Every row comes from one small tree of marks. Brackets hold a mark, then the marks that hang from it, in the order of their numbers. Every link used is in the known rows. Which tree was each row made from?
Each row is shifted at random along 7 fixed directions that mean nothing.
Known rows:
{j_777 {j_849 j_17 j_897}}: [-127  -41  231  222 -256 -158  -44   40   -2  219 -121  217 -207 -125
 -296  -39  -26  167  -72 -397  -60  -44 -311 -212   40   -2   64 -210
 -264   -2 -185   21 -134 -296 -148 -159   50  -24  -78   78   97   84
 -137   67  -34  120  277   37  -43  146 -102  201  -96  106  -16   10
   -3   -5]
{j_633 {j_849 {j_17 {j_708 j_50}} {j_83 j_386} {j_919 j_897}}}: [  72  -12  130  126 -155  -58   58 -230  350  -15 -210  136  -68   47
  -82   53   34    0 -338 -249 -164 -174  -37 -286  216 -184   23   43
 -268  -78   45  -77  132 -182  -87  -63   26 -103 -126 -196  512  269
   63   33 -252  267  104   12   67  300   59  -72 -117   60   26 -124
   68  -87]
{j_708 {j_100 j_430 {j_633 {j_849 j_897}}}}: [-185 -251 -189  338  -81 -245 -226 -126 -326 -206  470 -247   98  166
   58 -108 -288 -171  114 -164  269   14  -44  141  -19  -77   83  190
   59 -110  320    0  -40  376  -94  -75 -201   20  -19   19  -86  -40
  193   54  335   70 -273  348  205 -128 -154  164  193 -140  270   60
 -253  -31]
{j_527 {j_789 j_100 j_836}}: [  -5 -215  315  295  -27 -275 -139   18    6  281 -114   11 -172 -150
  -33   56  -95  142 -200 -226  -40   85   50   42   51  -66  -57   33
 -227  148  104   38  117   13 -201 -152 -194   93  -40  128 -120   93
 -126   87  131   -7  -47 -158   51   -4 -223   83 -166  -12  128  112
 -237 -106]
{j_633 {j_849 j_17 j_83 j_897 {j_919 j_527}}}: [-119 -107 -119  -78 -153 -113 -154   83  -61 -191   84 -272 -151  226
  158   41  -60 -131 -178 -345  -92  -74 -149 -201  263 -207  189  -20
 -124  100  251 -131 -155  -76   13  157  -91    5  -46  112  338  283
  150   15  -48  197  -36   50   69   66  -21  158  -71  -38  105   81
  -10   71]
{j_527 {j_841 {j_100 {j_430 {j_17 j_708}}}}}: [  -3  -13 -248   45   38   13 -174  156  -96 -104  162 -405 -149  102
  233   89   55 -108  191 -240   77  -27   26  -93   18 -210   59  -10
  -65   69  374 -138  -84   14  191    1   88  -20   -3   47  -74  117
  132  -71   -7  258 -180  -63   12   77  -11   44   92 -147  -57 -141
    0  385]
{j_17 {j_708 {j_100 j_430} {j_527 j_841}} j_897}: [ 106   36  -83   27   62  209  127  -29  100 -318  138 -130 -192  -76
  -93   -7  111 -121  105  -47   10  -45   53 -217   60 -397   65 -211
 -127 -101  174  -30 -219   76  -76 -214  103 -157 -234   45  233  102
   36  -13  -23  251   83   84    2  163 -185  163   64  -65 -323 -203
  208  196]
{j_633 {j_849 j_17 {j_83 j_110 j_386} j_897}}: [-111 -225  188  323 -407  164  -22 -252  164   -9 -223   25   15   63
 -184 -191  -81  248 -340 -386  391 -190 -101 -443   42  109  346  327
 -469 -381 -184  203  361 -105  -93  112  -53   47 -120 -252  602  128
  113    7  -79  543 -105   65  282 -157  199 -169  -57  540  187   64
  -33 -390]
{j_897 {j_700 {j_849 {j_17 {j_708 j_527}}}}}: [  13 -121   79  206 -174   -7   72 -178  118   92    7    2   53   34
   14 -362   21  -64  -92  -90  223   55  -36 -131 -128   34  165   79
 -246  -98   49   -4    1 -220  128  -28  -20   59  -15 -128   40  213
  104   18    0  197   -2  135  -40    9  137   42  -30  180    4   52
  -80   82]
{j_789 {j_100 {j_633 j_849}} j_836}: [ 190  132  567  164  107 -103   72   70   74   73 -260  210 -366 -202
 -106  300  -39 -281 -109   11 -137  -24   91   63  235 -316 -358  -66
 -273  128  -86 -181  198 -106  -27  -98  128  -48 -111  265  284  268
  242  363 -481 -263  -11 -290   92  253   64  119  -65 -414 -115 -148
    4  187]
{j_841 {j_50 j_110 {j_836 j_386}} {j_100 {j_430 j_633}}}: [ -80   -6  179  229   65 -301 -101   -2   13  -81   77  -68 -253  -48
   18  245 -155 -186   98 -178  234 -195  119 -403  148    8  -89  -26
 -122   40   17  107  154 -172   87  -95  116   32 -220  -11  316   69
  317   77 -102  319  -11   23  216   52   58  -82   76 -167 -228 -229
 -257   92]
{j_789 j_100 {j_836 j_386}}: [-151  -51 -138 -101  421 -228 -100 -160 -164  -58  308 -129   41   97
  366 -109  -86   36 -293  179   61  255  151  310 -249   60   98  345
  252  -86  296  136  119  338 -182 -207 -247   24 -200 -159 -259  126
  -48   16  298  -90 -131  107   11 -201   10  -57  116 -135   -1 -121
 -172  -77]
{j_789 {j_100 j_430 j_841} {j_836 j_386}}: [ -45  -64  164  242 -169 -142 -181  -83  137  106 -192  -77 -229 -171
   49   64 -132  167  -72 -470 -112  114  -21   37  -52 -173   34  180
 -332   96  139   86   22  -12 -245 -241  -82  219   95   32   -8  180
 -119   58  263  122  -49 -292  121  -52 -202 -237  -27   26  163   36
 -212 -204]
{j_789 {j_100 {j_430 {j_17 j_708 j_849} j_633} j_841} j_836}: [-141  -47  181  140  -37 -393  133  -94 -105   50  333   32 -164 -139
   14   55  -80  -24  -18 -268  112   35   84   -9  204 -367   98  285
 -407   17  158  180    6  146 -284 -318  -70  -50  -62   55 -146  549
  133  381   79   99  -10 -112    6  169  -95  157   12  -99   11  -45
 -224    4]
{j_551 {j_789 {j_100 j_430 j_633 j_841} {j_836 j_386}}}: [ -35   -1  567  352    2 -110 -197 -107   54 -150   17  213 -411 -240
 -193  -64  -59 -197    7   16  445  -96   99 -257   92 -228   11  219
 -356   -2 -112  173  251 -167  -85  -94   98  -87 -291  210  502   52
  129  388    3  115 -221 -184  254  -64  181  -17  125 -121 -266 -379
 -117   21]
{j_708 j_50 {j_527 j_789}}: [ -95 -388 -188  365 -244 -245 -200  -55  -27  116  101 -361  162   35
   29 -243 -177  182    7 -442  -93   -1 -211   58  -58  200  234 -105
  -72  205  295   30 -288  119  -17  -68 -306  258  267  -68 -275  -65
 -203 -210  347  197   36  187  -62   72 -428  112   12  250  306  313
 -369 -167]
{j_551 {j_789 {j_100 j_633} j_836}}: [-110  195  277 -134  224  -88  -60  186   47 -100  106   26 -435 -212
   21   57  224   15 -109   -7  -42   -6 -189 -103    8 -235  139 -177
 -104   78   16  102  -75 -102 -116 -167  123 -161  -50  182  120  138
  -82   91 -293  104   50 -163 -124  225   60  222   91 -176 -303 -419
   93  217]
{j_17 {j_708 j_527} {j_897 j_700}}: [  80  -24  133  141  -62  296  285 -361  322 -179  -18   95  109   37
 -146 -264   55   59 -129  -11  194  -21   75 -275   -6 -143  137  133
 -218 -313  -99  101   16   33 -153 -145   -2  -74 -155 -177  231  205
  111    9    1  206   -3   44   42  -54   11  -83 -133  282  -79  -51
  196 -149]
{j_110 {j_17 {j_849 j_919} j_897} j_83}: [  74   63   26  -63  -96   -2   -9  -62  -62 -100  203   -8   40    8
 -107   76   75 -129  -59 -140  -22   57 -169   44  227  -78  195  129
 -140  -10  234  -58    0  262 -242  -59   49 -127 -164  -53   39  146
    3  -50    3  -54 -101  133   74   64   69   88  -85   21   18    3
   61  -55]
{j_50 {j_110 {j_17 {j_849 j_83 j_897}}}}: [-155 -114  -56   -4 -120 -151   24 -125 -222  153  194   69  164    0
 -237  -43  -78   48 -115 -260   48   -2 -188   50   92  -16  182  215
 -128  -51   -2   55  -12  237 -330 -147 -186   73  -72 -170  -98  220
  -62  -22  252  -28    6  219   43   48  -39  148  -56  168  224   94
  -97 -265]
{j_789 {j_100 {j_430 {j_17 j_708} {j_633 j_849}}} {j_836 j_386}}: [ -71   41  242  327  265 -441    2 -242  -35  264  242  297 -305  -89
   76 -124  -13   74 -207   87  191  -37  182  -70   36   -7   20  386
 -272   10   82  263   84  -90  -85 -320  -30 -137 -354 -108   48  225
  139  265   26  249  110  217   14  221  -44   77  129  -89 -250 -270
 -108   72]
{j_897 {j_700 {j_17 j_708} {j_777 j_849} j_919}}: [ -54   24  116 -152  -99  115  240 -104  126  119  -82  121 -100  -85
   98 -160   52    4  -30  -44  187   43  -72 -328  -67  -49   37    9
 -185 -330   20   60  150 -351   12   58   76  -42 -131 -192  247  257
  209  -13  -64  284   48  -45   21   35  252 -132 -159  164 -194 -165
   54  253]
{j_777 j_551 {j_849 j_17}}: [ -57 -116   96   78 -157   15   -3   91   51   90 -103 -240  185  -40
  -53   33 -147  -13  -82 -355 -166  102 -327  204  -45  -84 -105 -131
  -93  -47   87 -192  -32  -92 -135 -142  -52  128  193   43  -31  261
   -3  -17   17 -255  -40 -209  -13   30  -46  -13  -88  -41  239   63
 -112 -152]
{j_919 {j_527 {j_789 j_100} {j_841 j_430}} {j_897 j_700}}: [ 138   26  424  190 -244  -72 -112   33  397  309 -353  284 -302 -282
 -161  135  117  296 -180 -376 -356  -22  -76 -217  -55  -94  192 -357
 -452  214   40  -58 -366 -173  -77 -250  141   66  -29  -44   63   60
 -323 -116  -17  115  130 -283   23  175 -378  202 -337   29   -9   45
  112  -56]
{j_50 {j_110 {j_17 j_897}}}: [   6   64   28 -261 -128   33   53  213  -62  155  -98  -14  -60  -17
 -281  279   61   72  127 -362 -433  -68 -303    0  217 -269  -90 -233
   41  243  -60 -104 -189  -48 -199 -155   39   39   -7   85  -27  173
  -32  -90  -92  -60  254 -138  -83  326  -86  186 -102 -126   48   19
  100  163]
{j_17 {j_708 {j_50 j_110}} j_897}: [ 193  -99 -102  235   -5  116   58 -295   12   99 -199   50  256  177
 -207   18   33 -123   89  -67 -157   38   19   48  -39 -148 -256   18
   75  105  119 -327  164  169  -78 -100 -117  147  -38 -141   -7  -39
  118 -155   78  -85  -89  141   56  274 -120  -90   28 -242  189  -22
  108   26]
{j_789 {j_100 {j_430 j_633} j_841} j_836}: [   9    5   20  143   63 -337  -66  -76 -107  237  117  203 -134 -173
   63   28   66  129  -76  -76  -56  237   24  139 -161  -51  154  130
 -305  147  259   98 -111  199  -81 -321  -19   45   49  -63 -250  161
  -92   -1  247  -16  -43   -6  -42  131 -268   65  168 -147   64 -121
  -74  -70]
{j_430 {j_17 {j_708 j_50} {j_849 j_919}} j_633}: [ -14  -75   67  268 -150 -394   93 -199    5  195  140   92   91   77
  -23 -102   34  -10   90 -278   20 -159 -140 -224  183  -84  136  173
 -281   97   86   60   49  -79  -74  -42    4   18   36  -74   53  282
  208  180 -173  324  137  210    3  386  -99  129   38   34  -62    4
 -185  143]
{j_708 {j_50 j_110 j_836} j_100}: [  13 -212   26  184 -265   44   47  -43  167  -16 -325 -249   30 -173
 -195   49 -166   80    0 -500 -179  -68 -129 -222   61 -111  -33 -137
 -226  -48   -7   43  148    2 -148 -170 -214  303  241  -34   94  305
   76  -58  -47  244  109 -149  118    4 -157 -226  -68  199  266  165
 -244 -165]
{j_527 {j_789 {j_100 j_841}}}: [-126 -185  216    7 -109 -196   16  108   86  219  -88    5   61 -240
 -145  179 -134  264 -209 -322 -332  112 -121  264   77 -312   14  -18
 -206  164  174  -41 -151  194 -419 -327 -184  145  175  -11 -242  211
 -334  -14  278 -172   53 -324  -78  103 -357   52 -182  -19  288  165
 -210 -331]
{j_700 {j_17 j_897} {j_849 {j_83 j_386}}}: [-161 -222  -86  168 -511  -18 -137   76  -57  -93  135 -358 -152  183
   82 -128 -130   -2  179 -501  379 -135 -343 -390   81   69  353   80
 -284 -142   36  256  219 -221  -26  392   -2   59  -95    1  312  -22
   71   21    8  607  -61  213   95 -167  151   48   13  305   79  204
 -284   85]
{j_17 j_708 j_849 j_897}: [ 129  -78  -25  226 -215  231    3 -144   59  -93 -117 -256   32  186
   23   59   40 -186  223 -302  -49   31 -119    9   -3 -289  -83   -3
  -96   38  174 -435  124  109 -191  147   38  125   64   74   87  -51
  168  -41 -105   98 -298   52   55  123   -5  -79  -47 -253  178   22
   78  165]
{j_841 j_50 j_100 {j_430 {j_17 j_708 j_897} j_633}}: [ -32  182 -108  -24  214  -89  129  -20  199 -113   67 -118   16  154
  156  339   81  212  -65 -369 -160 -125 -103 -128   59 -234   70 -148
  -43 -103  325   22 -100  177 -224 -295  218 -110   74 -307   32  224
   70 -197 -333  170   43 -157  -93  345 -201  -58  -45  -72 -146 -250
   -6   67]
{j_919 {j_897 {j_700 j_17}}}: [ -32   80 -133 -230   30   71  -46  141 -173 -218  333  -64 -129  275
  167   42   36 -299  226  140   56   14   17 -164  -22  -85   13 -101
  327   28    0   -9  -65 -138  255  259   89 -219 -296  131  126   89
  286   33 -148   64  -83  119    5  -84  327  339   29 -353 -110 -132
  125  525]
{j_100 {j_430 {j_17 j_708 {j_897 j_700}}} j_633}: [  11  100   24  181 -142  -95   68 -144   96  -41  301  153  130   26
 -125  -78   10   -6  136 -217   93  -69  -66  -72  153 -252    6  184
 -139   -1   -8   93 -135   18 -110 -277   -4 -139  -87  -70  -38  150
  151   42  158  111   15   19   17  125  -69  110   27   10  134  -92
   89   57]
{j_527 {j_841 {j_100 j_633}}}: [ 114  127  -16 -137  189  -74  -61  123   -5   60    4   51   72 -100
   97  157   97  -25  -68   31 -163  135  -95  240 -182 -136  111 -111
  -81   37  249 -195 -122  204   25 -188  146   -2   60 -103 -150  -36
 -128 -171  -29 -150  -77  -99  -67  152 -113   53  144 -221  -18 -192
   79  109]
{j_527 j_789 {j_841 {j_50 j_836}}}: [-149 -132  -87   13  -31 -171 -360  220   43  -32  216 -266 -314  -75
  124  -15  146  136   91 -349  154   -4 -146 -477 -107  125  487 -332
 -155   64  245  159 -211 -224  112  161   10  -44   14  109  111  -66
 -145 -193  -74  616    8   30 -112 -163 -139  246   66  130 -138  -55
  -72  176]
{j_17 {j_708 {j_50 j_110} {j_100 j_633}} j_849}: [-142 -168  153  296  -51 -334   61 -298 -147  -39  303  -44   70  -64
 -249 -182 -116 -288   54 -100  275 -136  -43 -149  120 -221   -3  148
 -145 -166  -57   29  229   96 -197 -139 -101    2  -90  -33   17  194
  147  256  -19  198    3  363  152  261   46  208   98  -17 -134    5
 -253   11]
{j_633 {j_849 j_17 j_897}}: [ -52 -275 -102  328  -58  -18 -145 -191 -183   92   16   31  172  272
   -6 -186 -150   43 -145  -93  229   76    0   74 -167  133  149  252
  -90 -134  205 -107  137  185  -20   59 -173   60  -63 -152   84  -21
  108  -64  175   36 -290  242   62 -169   27  -35   84   43  325   36
  -50  -91]
{j_100 j_430 {j_633 {j_849 {j_17 {j_897 j_700}}}}}: [  66   36  173  293 -165 -134  -71  -37  -13   86  185  291  -54  -40
 -204  -21   17 -171   86  -97  102  -38  -58  -63  110 -137   11   42
 -266  120   50  -66 -131 -132  127  -97  125 -185 -123   20  214    2
  165   84    9   40  -79   71   22  139   16  200   88 -157  105 -132
   50  174]
{j_777 {j_83 {j_110 j_17} j_386}}: [ 148   51  158  -38 -145    6  -41  -37 -131   81   -7  -32   81 -114
  -99   24  -13 -190 -103   14   79  -39  -72   68  144   33 -138  226
   78  -58 -111  -43  124   92   34  -99  -32  -19 -278 -132   60   36
  153   15   90 -100   -9   64  240   66  234  111   10  -35   54   34
  -99 -114]
{j_100 j_633 {j_841 {j_50 j_110} j_430}}: [-142   92  139    9  -51 -344 -121  -68  -77    6  160  236  -16  -61
 -239  125  -31  -72  129 -165  160  -83  -67 -184   24  -82  118  -71
 -127   15  -62  128  -74  -24  -61 -101  123  -33    8  -88   86    3
  -70   51   11   -2   42  -20   84  203  -74  191   99  -78 -199  -89
  -92  -49]
{j_17 {j_897 {j_700 {j_777 j_551}}}}: [ 202   61  -51  -98  -66  237  -81  191   10    6  -31  -97  -44   45
   76   72  196 -190  293  -50 -303  194 -249  -55 -124 -202 -149 -280
  189  182  210 -334 -112 -293  216  275  128   11 -141  141  156 -155
  235 -280 -128  -27 -123   35  -34   80   -1  192   28 -470  -28  -71
  256  309]
{j_841 {j_50 j_836} j_100 {j_430 j_633}}: [-107  120  -23   45  228 -198   60 -109  282  -47   52   48  -58 -108
  181  156   50  344 -279 -218   81  -30    1 -200 -196  188  332 -125
 -251 -267  275  256  -73  212 -186 -362  118  -50  133 -423  -16  116
 -110 -232 -118  245   22  -82  -84    3 -190 -224   20  245 -106 -260
 -114 -276]
{j_430 {j_17 {j_849 {j_83 j_110}} j_897} j_633}: [-208   74 -154 -201 -262  -40  173  133  -80  -89  365 -179   39   60
   80   85  164  160  131 -417  -57 -116 -384 -248  175 -145  496   40
 -230   25   31  200 -162   -5 -170  128  129  -57   46  -59  100  242
   96  -26 -254  515  114  100  -44  247   -6  255   68  131    6   39
   -5  126]
{j_17 {j_708 j_50 {j_527 j_789}} {j_849 j_897 j_919}}: [-231 -250  -65  323   50 -231  -65 -301 -132 -269  521  -97 -148  173
  -22 -379    4 -164   36  -34  431 -145   58 -426   18  -13  321   54
  -69  -88  205  103  -47   40  -94  115 -153 -131 -351   57  232   66
  120  191  104  472  -34  582   57  115  -27  397   97   43 -372 -116
  -43   86]
{j_633 {j_849 {j_83 j_110} {j_919 {j_527 {j_789 j_100}} j_897}}}: [-187   33  176 -132   28 -147   18   -4  -12  -86  191   53 -332  -51
   69  121   53  -13 -324   57  -58  -99   49 -253  173  -66  244  -15
 -191   45  106   58 -107   17  -85   -4   33 -154 -285  -15  302  190
  -57  111 -135  211   50  155  152  267   22  323  -93  -42 -218  -53
  102  -27]
{j_100 {j_430 j_17 j_633}}: [-305  -42 -382 -160   59 -322   94   43 -208 -114  676 -166  252  138
  214  -24 -107  153   64 -119   72  -45  -16  143  118  -13  276  205
  114   19  280  328 -312  300  -97 -249 -142  -96   48 -162 -362  273
   90   30  319  136   71   91 -117   16 -154  144  121   65  175   -9
 -205   -4]
{j_708 j_50 j_100 j_527}: [-110 -238 -261  162  108 -229   23 -180 -182 -173  387 -217  141  -45
   21 -349 -169    0 -122   31  129   39  -31   15 -111  150  251   44
   55 -184  211  278 -140  306   -8 -228 -242   10  -19 -204 -161  112
 -106  -32  245  115  113  431    2  -21 -224  166  181  283  -73  114
 -310 -170]
{j_633 {j_849 j_17 {j_83 {j_110 j_50}} j_897}}: [-128   36 -128  -27  173  189   80 -192  -31 -195  152  170   16   36
  -41 -138  171   49 -390  142  269    2   29 -208  -91   78  327  173
 -130 -343   74  137  103  120   21  -10   49 -204 -249 -317  397  181
   45 -103 -177  220  -60  259   58  -18  213  102  145  176  -35 -205
  248 -240]
{j_708 {j_50 {j_836 j_386}} j_100 {j_527 j_841}}: [  21 -188  -60  178 -165  -21 -121  -11  238 -141 -105 -342 -153 -232
   30 -224  -82  130  -24 -450  -98  -34 -217 -306 -135   41  367 -214
 -264  -70  149  194 -202 -113   -6 -136 -135  213   85  -50  194  126
 -121 -128   21  529  241   56   11 -104 -280  -67  114  351  -71   77
 -241  -59]
{j_841 {j_50 j_110 {j_836 j_386}} j_100}: [ -35  -10  142  145  115   47 -151  -13   79 -231 -161 -239 -292   37
   85  139 -112 -176   35 -130  330 -139   97 -509  -26   73  -30   -6
  -79 -160  -62   40  396 -220  132  149  130   92 -197  -17  490   54
  303   -8 -310  383 -181  -11  247 -139  302 -244   67  -34 -297 -234
 -112  127]
{j_551 {j_789 {j_100 j_633}}}: [  55  164  296  -36  417  140  137  -30   36 -186   39  302  -13 -168
 -121   28  110 -162 -204  503  177   12   89  152  -57 -179  -80   91
    2  -83    3  -56  164  248  -88 -242  119 -177 -196  -96  264   70
   53  114 -171 -317 -213  -89   -1   89  194   21  139 -251 -223 -544
  167    0]
{j_841 j_50 {j_100 j_633} {j_430 {j_17 {j_708 j_527} j_897}}}: [  79  146   15  254  249  264  104 -201  216 -573   48 -188   -4  241
   99   96  -65 -125    9  -99  511 -237  162 -355   24 -123   39   63
 -146 -428  122   68  272  223   -9  -63  289 -156 -154 -262  516  187
  369   -3 -446  180 -360  -75  195   17  199 -187   84  103 -374 -401
  108  119]
{j_17 {j_708 j_100} {j_849 {j_83 j_110} j_897 {j_919 j_386}}}: [  15   42  -10    0 -189  -32  -82 -196   33 -112  -41 -165 -193   -6
   56    9  153 -140  -94 -276 -188  -55 -214 -268   73 -349   34  -33
  -80  -15  103 -234  109  -77 -223   44  -23   63 -163   -9  363   70
   84  -88 -123  350   23  331  285  310    3  152   -2 -178 -166  -93
   44   89]

Which tree is each row?
[-213   76    5  106   61 -258 -214   89  -43 -181  328 -272 -300   33
  263   -9  -82   25   77 -327  172  -79  -66 -121   74 -107  130  210
  -60   49   74  309   15  -92  -45  -95    0  -26 -119  129   50  231
  159  161    4  361  -31  -67   85  -37   71   66  155  -10 -152 -185
 -148  237]
{j_789 {j_100 {j_430 j_17} j_633} {j_836 j_386}}
[-109   40   44 -205   -9  -71  295  -82  -89  150  156  198    9 -212
 -129  -32   -3   59 -232   -2  -65  123 -199  -21   21 -243  -19  -28
  -67 -284   78   52   19   56 -390 -380  -98 -149 -344 -320  -21  115
 -124 -138  172   43  275  230  -43  290  -63  127  -40   65  -51  -45
  -13  -80]
{j_700 {j_17 {j_708 j_100} j_897} {j_777 {j_849 {j_83 j_110}}}}
[ -40  196  224  175 -192  129   25   29  224  184 -183  -39 -158 -379
 -145  -50  111  106  -94 -295  -78   33 -463 -120  -98  111   92 -169
 -437 -223 -138   39 -160 -326 -135  -73  199   39  145  -23   69  113
 -177 -113  -98  114  108   -4  -17  189  -72   17  -59  196  -99  -38
  118 -332]
{j_777 j_83 j_551 j_849}
[-223 -137  159  -44 -133 -328 -324  184  151  167   48 -155 -244 -150
 -140  197  -35  245    3 -680  -79 -187 -169 -369  142  -43  277 -310
 -136  182  164  200 -277 -247 -220 -159  -94   59  -43    9  106  110
 -214  -87   79  417  259 -272  -28  -12 -261  166 -195  164  -66   26
 -290   -5]
{j_527 j_789 {j_841 {j_50 {j_110 j_17} {j_836 j_386}} j_430}}
[ 280 -156  477  291 -418 -107 -123 -125   21   72  -16   90   28  -70
 -393  -14 -135 -272  -27 -189  145  -74  -77 -154  484  -69 -183  233
 -115   29 -157    5  232  -97   32   -5  -54  -94 -410   77  217   72
  246  155   55  -99  -11   22  327 -140  142  157 -270   22  141  249
 -187 -111]
{j_110 {j_17 {j_897 j_700}} {j_83 j_386}}
[-273   52  -83  -87  -52  -19  126 -212   74 -343  383   38  -43   54
  104  -74   45   34 -156  -46  321  -88   33 -363   46   41  520  215
 -257 -359   20  331   85  122 -270  145   83 -199 -164 -154  294  208
  -49  140  -34  397 -121  212  118 -133  169   25  -56  337 -180  -98
   62 -189]
{j_17 {j_849 j_83 {j_919 j_897}}}
[-142   -2 -113  122   55 -212 -194   36  -42  -74   92 -287   -3  156
  194  221 -128   53  -76 -456 -173   36 -327  117 -107  -62  139 -141
   -4  -61  358 -177 -133  255 -150 -118   59   92  278 -128  -87    2
  -17 -256 -158   54 -135   73  -19  174 -207   41   87 -157  214  -32
 -143  -73]
{j_841 j_50 {j_100 {j_633 {j_849 j_897}}}}
[ 117  -51 -120  -68 -174  320  110 -227  288  -70 -230 -284  352  152
   17 -109   -6  -43 -139 -230  -33   26  -82  -38   -7 -134  -15  201
  -10 -142   99 -110  240   65   58  -84 -143  205  168 -356   74  418
  284 -285  -25  172 -118 -167   64   38  204 -349 -128   58  354   -9
  -14  -77]
{j_897 {j_700 {j_17 {j_708 {j_50 {j_110 {j_83 j_386}}}}}}}
[ -99  -20  252  163  -23 -404  -74  -36    8   46  112  -34 -455  -77
  134  175  -39  -36  -82 -217  -41 -137   77 -244  296 -131   10   22
 -292  145  185  189   34 -137  -25  -75   59  -64 -142  154  247  312
  225  315 -164  275   65  -24  177  176  -84  138  -58 -164 -206 -135
 -226  210]
{j_789 {j_100 {j_430 {j_633 {j_849 {j_919 j_386}}}}} j_836}
[-310   23 -133 -145  -61  -29    0   79 -108 -280  340 -213 -170   -3
   12   35  -18  -71  -21 -228    4  -31 -235 -160  161  -97  141 -166
   56  -71   32   53 -234  -57 -143   58  -26  -95  -73  120   64  212
   16   87  -31  134  142  106  -17    4  -32  278  -66  -57  -32   -3
    0   -7]
{j_777 {j_849 j_83 j_897}}
[ 107  -49  -14  247 -183 -125  -70 -202  104  275 -260  214   87  201
   73  -60   47   55  -72 -180  -98  111  -78   51 -252   50   49    2
 -178   52  203 -250  116  -56 -100  -71   24  133  -10 -163  -25  -67
  -82 -149   70   46  -77  175   14  222   -7  -90    7  -73  133  -32
   71  105]
{j_700 {j_849 {j_17 j_708} {j_919 j_897}}}
[ 149  195 -190  282 -253  144 -202    3  223  189 -338  131 -203 -174
  -65  -28  200  390  168 -504  -77   51 -297 -312 -302  148  339  -96
 -551   69   72   72 -189 -211  142  -95  289  149  400 -247  182  -21
 -194 -423 -125  436  -32  -44 -101  211 -205 -239  230  289   50 -164
  190  -64]
{j_100 {j_430 j_17} {j_841 j_50}}
[ -67  -59  -92 -147  -52  -26 -131  -58 -155  -49  201 -197   80   67
  -82 -122    5  -20  -79  -10  236  -39 -109  -76   90  170  189  236
   74  -92    1  129  148  114   67  -10  -65   12 -186 -186  -45  116
  101 -152  111  179  -66  232  123  -10  258   36   55  125  -41  -43
   -7  -30]
{j_50 {j_110 j_17 {j_83 j_386}}}
[  25   81  108  -16  306   75 -106  -39  239  -89    0  106 -106 -143
  127   58  157  247 -266  -10  234   52  176  -75 -310  -28  400  -90
 -361 -205  325  109   33  190  -99 -177  148  -97  -24 -183  104   66
 -124 -119  -76  178 -264 -308   -9  -61  -52 -112   61   57 -175 -383
  125  -11]
{j_527 {j_789 j_836} {j_841 {j_100 j_633} j_430}}
[-163  -35  -76 -359  -30  -53    5   55 -248 -254  435 -364   71   50
  -33   48  -66 -261   -8  -35  131  -63  -94   63  280 -101  121  168
  176  -35   89    3   68  212  -67    7  -73  -45 -205  -54  -68  317
  208   69    1   27  -71  134   85   59  330  187  -22 -144  -32  -17
 -117   66]
{j_50 {j_110 {j_17 j_849} {j_83 j_386}}}
[-191   36 -336 -448  -96  159  219  149 -107   37  197 -125  119   42
  328   -4  117  145    3 -141    0  188 -375  -12 -309   58  387  -69
  -90 -315  393  143   80  -71 -195  217   -1   39 -124 -308  145  -31
  -91 -376  161  269  -33  191  -32   78  130   -3  118  196  -76  -56
   98  -37]
{j_700 {j_17 j_897} {j_777 j_551} {j_849 {j_83 j_110}} j_919}
[  85 -207  189  141 -367 -371 -276 -167 -131   67   63   39 -128  221
  164 -156 -253 -254   89  -62  142  -72   31 -374  145  118  -15   78
   31   64   19   28  145 -264  226  253  -84   50 -474   24  275 -104
  288   76  234  144 -127  348  401 -146  149  187 -122  -89  -45  178
 -242  319]
{j_849 {j_919 j_386 j_527 {j_897 {j_700 j_17 j_777}}}}
[-157  -85  188   51   62 -317 -261   44 -152  144   49   31 -233 -182
  -97   10  -16  -40  -27  -95  -26  108 -188  -73 -102  -79   81   10
   -7  219  122  -21  -30  -55 -135 -179 -135  112 -114  -14   26  -53
 -200  -46  195   40   -6   71   -6   97  -93  114  120 -241  -69 -201
 -227  -27]
{j_551 {j_789 {j_100 {j_841 {j_50 j_110 {j_836 j_386}}}}}}
[-179   78  107 -184 -170 -109  100   -3  221 -323  147 -199 -371 -132
  -37   82  112  -33 -135 -443 -170 -198 -271 -458  329 -595  142 -119
 -170 -156  -25   59  -45 -201 -419  -54   29 -135 -185  119  425  358
   18  160 -250  535  319   86   61  297  -58  233 -160  -20 -337 -106
   27  -37]
{j_17 {j_708 j_100} {j_849 {j_83 j_386} j_897 j_919}}
[   6   24  168  356 -241 -199  -98   11   20  168   73  259 -124  -76
 -239   36  -10   20   73 -290   28 -108 -172  -57  119  -92   71  -32
 -387  122   26  -17 -160 -117  -36 -163  132 -123  -26   17  160 -102
  -30   24   38  135   13   73  -18  242 -122  136  107    3  106  -88
   32   67]
{j_100 j_430 {j_633 {j_849 {j_17 j_897}}}}
[ -50 -165  -29  197   45 -188 -437  -50  -89 -160  154 -354 -213   79
  291 -188  -21   13  -54 -203  350  151 -103 -203 -277  135  435   29
 -239   -5  272   38   38  150  120   90    3  157  118   27   50   45
   26 -159   25  327 -427  122   99 -133  -22   90  248   37  -37  -61
  -84   62]
{j_919 {j_527 {j_789 {j_100 j_633 {j_841 j_50}} j_836}}}
[-282 -123  -51  178   45 -444 -244 -114 -325 -162  480 -184  -98   62
   74    5 -164 -158   83 -231  449   88   75 -138  -10  -42  212  257
 -123  -74  191  288  131  258  -49 -121  -87   12  -36   16  -97  248
  112  160  240  153 -268   70  198 -115    0  164  195  -32  -24  -64
 -281  -12]
{j_789 {j_100 j_430 j_633 {j_841 {j_50 j_110}}} j_836}
[-121   97 -356 -208  255 -311 -266  175 -234  105  160 -356 -144  277
  325  385  137   -9   77 -335 -303  -24 -270    2  -89   14  147 -268
  177  283  650 -240 -268  157  145  -36  220   57  235 -210  -85  134
  146 -351 -325  129  -63  101  -81  520 -150  156  127 -427 -156 -279
 -118  442]
{j_841 {j_50 {j_110 j_17}} j_100 {j_430 {j_633 {j_849 j_919}}}}
[  38 -118 -196  190 -287  130 -214 -299  -16 -384   97 -272    4  180
  311 -135   60 -208   44 -120  426   41    2 -393 -198  266  362  264
  -89 -208  173  -42  392  184  129  378    8  108 -199 -182  390  -85
  249  -88  -60  459 -455  378  413 -258  286  -81  138    6   96  -55
    4  -36]
{j_17 {j_849 {j_83 {j_110 {j_50 j_836}} j_386} {j_919 j_897}}}
[-185   -7  -77 -451 -189  -22  296  -51   66  -13  -37 -149  161 -224
  249   65 -113  183 -315 -250 -243  116 -171  107   41    7  187  -68
 -143 -210  230  -21 -157  150 -303 -216 -132  219  135 -329 -109  248
 -136 -152  261  -24  125 -161  102  135 -129 -205 -215  277  186  179
 -120 -307]
{j_700 {j_777 {j_849 {j_83 j_110}}} {j_919 j_527}}
